Below is a small trained network, with its code and all its weights. Each question gives an input and a target symbol and asks what happens when units are switched off, that is, made to give their printed mean instead of their output.

import numpy as np


def w(rows, s, z=0):
    codes = np.array(rows[::2]) - 128.0
    scale = np.full(codes.shape[1], s)
    scale[-1] = z or s
    return codes * scale


def f(y):
    return y / 2 * (1 + np.tanh(0.7978845608 * (y + 0.044715 * y**3)))


def softmax(a):
    e = np.exp(a - a.max(-1, keepdims=True))
    return e / e.sum(-1, keepdims=True)


def log_softmax(a):
    a = a - a.max(-1, keepdims=True)
    return a - np.log(np.exp(a).sum(-1, keepdims=True))


def net(x, mask):
    ids = ['βγδζθλξπστφψω'.index(c) for c in x.split()]
    T = len(ids)
    res = E[ids] + P[:T]
    u = 0
    for l in range(3):
        r = res
        for j in range(2):
            rows = slice(3 * j, 3 * j + 3)
            q, k, v = (r @ M[l][rows].T for M in (Q, K, V))
            z = softmax(np.where(np.tri(T) > 0, q @ k.T / 3**0.5, -1e9)) @ v
            o = O[l][rows]
            res = res + np.where(mask[u + j], z, o[:, -1]) @ o[:, :-1]
        u += 2
        y = f(res @ A[l][:, :-1].T + A[l][:, -1])
        res = res + np.where(mask[u : u + 4], y, B[l][:, -1]) @ B[l][:, :-1]
        u += 4
    return log_softmax(res[-1] @ U[:, :-1].T + U[:, -1])


Q, K, V, O, A, B = {}, {}, {}, {}, {}, {}
E = w([
[107,160,163,91,113],'β',
[153,148,100,142,253],'γ',
[141,153,145,135,146],'δ',
[81,159,130,85,105],'ζ',
[169,128,105,122,102],'θ',
[138,140,43,112,231],'λ',
[115,151,154,111,142],'ξ',
[172,115,5,139,212],'π',
[102,148,121,96,115],'σ',
[99,146,119,111,143],'τ',
[82,172,157,96,121],'φ',
[151,134,128,139,142],'ψ',
[78,147,70,90,106],'ω',
],0.013)
P = w([
[156,108,136,124,109],'0',
[91,124,121,214,122],'1',
[174,139,120,113,113],'2',
[116,54,155,99,144],'3',
[93,112,118,199,146],'4',
[192,174,111,101,123],'5',
[127,40,156,83,170],'6',
[97,124,96,222,169],'7',
[210,210,103,88,135],'8',
[127,23,156,70,197],'9',
[92,138,70,252,196],'10',
[230,247,96,76,142],'11',
[131,7,158,41,200],'12',
[79,155,73,255,173],'13',
],0.011)
Q[0] = w([
[86,63,112,178,156],'0.h1',
[144,2,82,129,136],'0.h1',
[106,123,140,130,56],'0.h1',
[133,124,134,138,120],'0.h2',
[129,125,127,134,125],'0.h2',
[122,133,124,125,137],'0.h2',
],0.083)
K[0] = w([
[99,98,1,185,120],'0.h1',
[45,94,96,225,127],'0.h1',
[110,28,92,77,96],'0.h1',
[120,129,116,115,142],'0.h2',
[124,134,124,121,137],'0.h2',
[140,122,129,130,129],'0.h2',
],0.062)
V[0] = w([
[60,117,205,152,140],'0.h1',
[116,138,71,113,90],'0.h1',
[94,129,127,118,192],'0.h1',
[198,40,182,2,168],'0.h2',
[123,156,96,124,77],'0.h2',
[184,77,123,82,50],'0.h2',
],0.0014)
O[0] = w([
[161,113,107,91,97,3],'0.h1',
[101,103,138,109,106,149],'0.h1',
[103,102,101,107,139,222],'0.h1',
[185,242,95,95,200,126],'0.h2',
[134,119,94,111,87,103],'0.h2',
[255,90,111,31,155,52],'0.h2',
],0.0013,0.00042)
A[0] = w([
[232,86,116,173,123,119],'0.n1',
[33,112,196,130,117,6],'0.n2',
[66,3,105,162,63,56],'0.n3',
[143,136,207,150,146,77],'0.n4',
],0.019,0.012)
B[0] = w([
[3,178,148,83,130,253],'0.n1',
[246,116,62,208,160,116],'0.n2',
[194,156,215,172,190,120],'0.n3',
[48,81,46,32,72,85],'0.n4',
],0.008,0.0021)
Q[1] = w([
[136,129,126,139,155],'1.h1',
[119,132,154,112,85],'1.h1',
[104,169,147,113,137],'1.h1',
[149,84,138,133,158],'1.h2',
[137,3,200,119,206],'1.h2',
[194,117,78,144,196],'1.h2',
],0.057)
K[1] = w([
[132,118,143,135,124],'1.h1',
[122,123,112,132,98],'1.h1',
[131,98,144,164,126],'1.h1',
[94,122,102,116,141],'1.h2',
[3,54,70,146,152],'1.h2',
[119,128,65,84,172],'1.h2',
],0.064)
V[1] = w([
[93,35,53,123,101],'1.h1',
[29,3,29,109,6],'1.h1',
[110,179,139,152,77],'1.h1',
[172,43,125,95,123],'1.h2',
[62,182,166,130,97],'1.h2',
[86,156,143,239,133],'1.h2',
],0.0017)
O[1] = w([
[157,163,140,169,119,102],'1.h1',
[172,187,124,224,89,2],'1.h1',
[143,73,117,171,2,78],'1.h1',
[83,171,150,114,113,22],'1.h2',
[127,99,143,63,146,153],'1.h2',
[160,85,108,64,93,113],'1.h2',
],0.0016,0.0008)
A[1] = w([
[139,59,133,167,90,82],'1.n1',
[97,67,128,150,158,85],'1.n2',
[127,118,146,130,73,3],'1.n3',
[253,24,112,195,78,1],'1.n4',
],0.023,0.012)
B[1] = w([
[132,156,130,162,97,88],'1.n1',
[97,167,115,103,128,253],'1.n2',
[69,56,148,158,4,107],'1.n3',
[136,45,148,173,132,125],'1.n4',
],0.015,0.0024)
Q[2] = w([
[170,83,76,126,81],'2.h1',
[48,2,178,201,161],'2.h1',
[118,122,81,87,160],'2.h1',
[118,107,136,114,153],'2.h2',
[147,161,150,44,143],'2.h2',
[132,185,122,166,107],'2.h2',
],0.06)
K[2] = w([
[166,159,48,191,89],'2.h1',
[73,1,154,168,94],'2.h1',
[134,101,110,76,156],'2.h1',
[129,151,142,136,107],'2.h2',
[153,195,93,104,185],'2.h2',
[98,92,127,131,176],'2.h2',
],0.065)
V[2] = w([
[140,124,164,139,117],'2.h1',
[143,108,121,80,96],'2.h1',
[150,137,90,144,122],'2.h1',
[107,169,246,151,164],'2.h2',
[102,158,135,73,1],'2.h2',
[35,176,87,124,114],'2.h2',
],0.026)
O[2] = w([
[92,108,86,108,161,69],'2.h1',
[126,142,138,150,169,157],'2.h1',
[90,84,147,117,149,64],'2.h1',
[5,136,169,142,153,182],'2.h2',
[107,23,122,136,31,2],'2.h2',
[90,116,26,126,122,247],'2.h2',
],0.016,0.0089)
A[2] = w([
[127,156,123,153,164,2],'2.n1',
[127,73,229,62,84,92],'2.n2',
[170,101,254,57,112,135],'2.n3',
[97,102,237,61,113,24],'2.n4',
],0.021,0.0099)
B[2] = w([
[128,105,162,124,97,253],'2.n1',
[73,252,92,80,96,156],'2.n2',
[135,102,176,196,61,148],'2.n3',
[186,41,187,83,201,157],'2.n4',
],0.025)
U = w([
[122,141,164,29,35,27],'β',
[74,255,181,176,185,136],'γ',
[120,99,136,96,178,124],'δ',
[82,202,115,57,73,34],'ζ',
[59,79,127,73,43,105],'θ',
[225,234,146,88,126,85],'λ',
[148,109,177,107,76,80],'ξ',
[133,188,66,90,156,138],'π',
[129,186,143,110,19,55],'σ',
[142,169,152,239,121,184],'τ',
[78,146,123,7,120,50],'φ',
[15,168,110,216,191,254],'ψ',
[168,112,124,73,46,128],'ω',
],0.0048,0.0098)

Each question gives the input, a string of symbols that net reads in full, and the target symbol t.
The units are the heads (3 rows each of Q, K, V and O) and the neurons (one row each of A and B). Each row of codes is followed by its name. A weight is (code - 128) times the scale printed after its matrix; where a second scale follows, it is the last column's (O, A, B and U).
mask holds one flag per unit, layer by layer, with each layer's heads first. A switched-off unit (its flag False) gives its mean, the last column of its rows in O or B, instead of its output. The means were averaged over made-up inputs and are rounded, as every weight is.
A unit's drop is (log p(t) with every unit on - log p(t) with that unit switched off) / (log p(t) with every unit on - log p(t) with every unit switched off).
The circuit of an input: a set's keep is (log p(t) with only the set's units on - log p(t) with every unit switched off) / (log p(t) with every unit on - log p(t) with every unit switched off). Starting from the 12 units with the biggest drops (on a tie, the unit counted first), units are removed one at a time, each time the one whose removal leaves the highest keep (on an exact tie, the one counted first), for as long as the keep stays at least 0.8.
units of the circuit, in order: the units of the circuit, biggest drop first
top k neurons: the k neurons with the biggest drops, biggest first
which heads matter: for each layer, one digit per head in row order, 1 if its drop is at least 0.15 and else 0, layers parted by /
input σ ζ φ, target φ: which heads matter	00 / 00 / 01
input ω ξ δ γ τ δ ζ, target δ: units of the circuit, in order	2.h2, 2.n4
input δ β ω σ ψ γ φ ξ δ δ π ξ φ, target ξ: top 2 neurons	2.n4, 2.n3
input τ σ ζ τ φ ζ σ ξ τ θ λ σ, target λ: units of the circuit, in order	2.h2
input δ γ σ σ π ζ π τ λ φ ω ζ τ, target ζ: top 2 neurons	2.n2, 0.n1
input γ ζ γ σ δ ζ β τ σ β, target σ: units of the circuit, in order	2.h2, 0.n1, 2.n3, 2.n2
input ζ φ τ δ σ ψ φ, target ψ: units of the circuit, in order	0.n1, 2.n1, 2.h2, 2.n4
input δ ξ π δ δ ψ, target π: units of the circuit, in order	0.n1, 2.h2, 2.n1
input γ β δ ψ θ φ σ φ ψ ω ξ φ, target γ: which heads matter	00 / 00 / 01
input γ σ φ λ, target φ: top 4 neurons	2.n2, 2.n4, 1.n2, 0.n1
input δ σ γ ξ δ λ τ δ θ ψ, target θ: units of the circuit, in order	0.n1, 2.h2
input δ π ξ, target π: units of the circuit, in order	2.h2, 0.n1
input ζ τ β γ γ σ φ λ ψ δ ζ τ θ, target τ: top 2 neurons	0.n1, 1.n2
input ω λ τ λ φ β φ ξ δ, target λ: units of the circuit, in order	2.h2
input θ β σ δ, target σ: top 3 neurons	0.n1, 1.n2, 2.n3
input τ β ξ ξ, target ξ: units of the circuit, in order	2.n4, 2.h2, 2.n3, 0.n1
input φ δ ψ γ σ, target ψ: units of the circuit, in order	2.n1, 1.n2, 2.h2
input φ σ ξ δ, target ξ: top 4 neurons	2.n4, 2.n3, 0.n1, 1.n2
input γ γ δ ω τ γ ξ τ β ζ β ω β, target ω: which heads matter	00 / 00 / 11
input ξ δ θ β ψ ω θ, target ω: units of the circuit, in order	2.h2
input δ δ ψ γ, target ψ: units of the circuit, in order	0.n1, 2.n1, 2.h2
input ψ θ φ γ, target φ: which heads matter	00 / 00 / 11
input δ β δ θ, target δ: units of the circuit, in order	2.h2, 2.n4, 1.n2
input λ ψ ζ ω δ τ σ, target τ: top 3 neurons	0.n1, 1.n2, 2.n3
input δ π θ σ π φ ξ τ φ ζ, target φ: top 2 neurons	2.n2, 2.n4
input τ τ ω τ ω ψ ζ, target ψ: top 3 neurons	0.n1, 2.n1, 2.n4
input γ θ λ δ τ β, target λ: top neuron	1.n2
input φ θ γ σ ψ π ω γ φ δ ψ ω, target γ: units of the circuit, in order	1.n2, 2.h2
input δ θ γ δ ω τ ω ω δ β, target δ: which heads matter	00 / 00 / 11
input ψ ζ ω π ζ λ, target λ: which heads matter	00 / 00 / 01
